Below is a small trained network, with its code and all its weights. Each question gives an input and a target symbol and asks what happens when units are switched off, that is, made to give their printed mean instead of their output.

import numpy as np


def w(rows, s, z=0):
    codes = np.array(rows[::2]) - 128.0
    scale = np.full(codes.shape[1], s)
    scale[-1] = z or s
    return codes * scale


def norm(h):
    return h / np.sqrt((h * h).mean(-1, keepdims=True) + 1e-5)


def f(y):
    return y / 2 * (1 + np.tanh(0.7978845608 * (y + 0.044715 * y**3)))


def softmax(a):
    e = np.exp(a - a.max(-1, keepdims=True))
    return e / e.sum(-1, keepdims=True)


def log_softmax(a):
    a = a - a.max(-1, keepdims=True)
    return a - np.log(np.exp(a).sum(-1, keepdims=True))


def net(x, mask):
    ids = ['βγεηθλμξπστφψ'.index(c) for c in x.split()]
    T = len(ids)
    res = E[ids] + P[:T]
    q, k, v = (norm(res) @ M[0].T for M in (Q, K, V))
    z = softmax(np.where(np.tri(T) > 0, q @ k.T / 4**0.5, -1e9)) @ v
    res = res + np.where(mask[0], z, O[0][:, -1]) @ O[0][:, :-1]
    y = f(norm(res) @ A[0][:, :-1].T + A[0][:, -1])
    res = res + np.where(mask[1:17], y, B[0][:, -1]) @ B[0][:, :-1]
    return log_softmax(norm(res)[-1] @ U[:, :-1].T + U[:, -1])


Q, K, V, O, A, B = {}, {}, {}, {}, {}, {}
E = w([
[11,85,2,187],'β',
[150,182,71,121],'γ',
[119,161,112,122],'ε',
[102,175,122,132],'η',
[105,122,145,124],'θ',
[87,156,156,122],'λ',
[85,218,116,127],'μ',
[86,172,142,129],'ξ',
[157,133,102,124],'π',
[131,128,119,121],'σ',
[120,146,125,130],'τ',
[168,106,94,110],'φ',
[106,92,166,122],'ψ',
],0.022)
P = w([
[146,108,139,202],'0',
[130,125,126,54],'1',
[96,107,103,69],'2',
[91,86,102,173],'3',
[144,200,138,179],'4',
[170,141,175,64],'5',
[134,140,142,1],'6',
],0.025)
Q[0] = w([
[153,137,138,3],'h1',
[66,85,41,180],'h1',
[27,82,42,76],'h1',
[94,132,143,57],'h1',
],0.037)
K[0] = w([
[44,79,50,157],'h1',
[189,146,196,220],'h1',
[140,107,128,253],'h1',
[110,108,84,144],'h1',
],0.042)
V[0] = w([
[59,173,150,145],'h1',
[125,202,146,150],'h1',
[63,122,227,118],'h1',
[113,254,53,142],'h1',
],0.057)
O[0] = w([
[153,179,169,187,255],'h1',
[123,172,213,99,175],'h1',
[253,155,139,159,78],'h1',
[29,245,173,118,214],'h1',
],0.052,0.0084)
A[0] = w([
[154,176,14,162,153],'n1',
[107,129,212,122,93],'n2',
[148,174,121,206,163],'n3',
[172,200,41,64,154],'n4',
[158,52,221,137,139],'n5',
[77,78,89,138,173],'n6',
[200,52,50,141,84],'n7',
[64,139,136,105,158],'n8',
[121,189,60,154,157],'n9',
[86,89,170,93,71],'n10',
[180,79,153,147,103],'n11',
[104,161,68,105,113],'n12',
[102,154,133,206,189],'n13',
[255,126,127,111,7],'n14',
[130,166,198,85,84],'n15',
[174,154,176,37,145],'n16',
],0.037,0.014)
B[0] = w([
[155,169,80,121,185],'n1',
[155,66,105,141,186],'n2',
[143,84,122,79,239],'n3',
[140,78,142,151,151],'n4',
[183,167,83,147,195],'n5',
[155,179,160,142,249],'n6',
[71,89,254,25,249],'n7',
[120,150,61,178,253],'n8',
[150,124,134,185,178],'n9',
[199,123,96,120,171],'n10',
[123,194,87,131,203],'n11',
[164,136,93,128,178],'n12',
[112,112,130,175,229],'n13',
[39,211,56,178,248],'n14',
[147,61,108,97,203],'n15',
[134,132,137,184,187],'n16',
],0.089,0.016)
U = w([
[109,106,117,143,200],'β',
[21,131,115,113,65],'γ',
[63,13,73,172,16],'ε',
[92,47,174,182,161],'η',
[115,198,131,58,72],'θ',
[196,201,130,122,134],'λ',
[99,174,210,136,111],'μ',
[187,93,185,144,183],'ξ',
[102,106,7,91,2],'π',
[129,117,192,91,244],'σ',
[174,28,87,148,105],'τ',
[83,31,115,102,226],'φ',
[186,109,109,68,188],'ψ',
],0.02,0.0065)

Each question gives the input, a string of symbols that net reads in full, and the target symbol t.
The units are the heads (4 rows each of Q, K, V and O) and the neurons (one row each of A and B). Each row of codes is followed by its name. A weight is (code - 128) times the scale printed after its matrix; where a second scale follows, it is the last column's (O, A, B and U).
mask holds one flag per unit, heads first, then neurons. A switched-off unit (its flag False) gives its mean, the last column of its rows in O or B, instead of its output. The means were averaged over made-up inputs and are rounded, as every weight is.
A unit's drop is (log p(t) with every unit on - log p(t) with that unit switched off) / (log p(t) with every unit on - log p(t) with every unit switched off).
The circuit of an input: a set's keep is (log p(t) with only the set's units on - log p(t) with every unit switched off) / (log p(t) with every unit on - log p(t) with every unit switched off). Starting from the 12 units with the biggest drops (on a tie, the unit counted first), units are removed one at a time, each time the one whose removal leaves the highest keep (on an exact tie, the one counted first), for as long as the keep stays at least 0.8.
units of the circuit, in order: the units of the circuit, biggest drop first
top k neurons: the k neurons with the biggest drops, biggest first
drop of u: that unit's drop, to one decimal
input π ε σ ε γ σ, target σ: units of the circuit, in order => h1, n7, n6
input γ θ μ, target γ: units of the circuit, in order => h1
input η μ φ η λ π, target φ: units of the circuit, in order => h1, n7
input θ ψ σ τ φ ψ μ, target τ: units of the circuit, in order => n3, n14, h1
input φ ψ θ θ σ μ, target θ: top 2 neurons => n7, n14
input φ τ λ λ γ, target τ: top 2 neurons => n4, n14
input π ψ λ λ, target π: top 3 neurons => n7, n10, n14
input ψ θ γ ξ γ, target θ: top 4 neurons => n7, n14, n1, n11
input θ η φ ψ τ γ φ, target ψ: units of the circuit, in order => h1, n7, n11, n1
input λ ε η τ λ ξ ξ, target τ: top 2 neurons => n3, n14
input φ ε π π τ π, target π: drop of h1 => 1.9
input ξ θ φ ψ, target ξ: drop of h1 => 1.0
input λ λ μ β, target λ: drop of h1 => 2.7
input η μ φ τ σ, target μ: units of the circuit, in order => h1
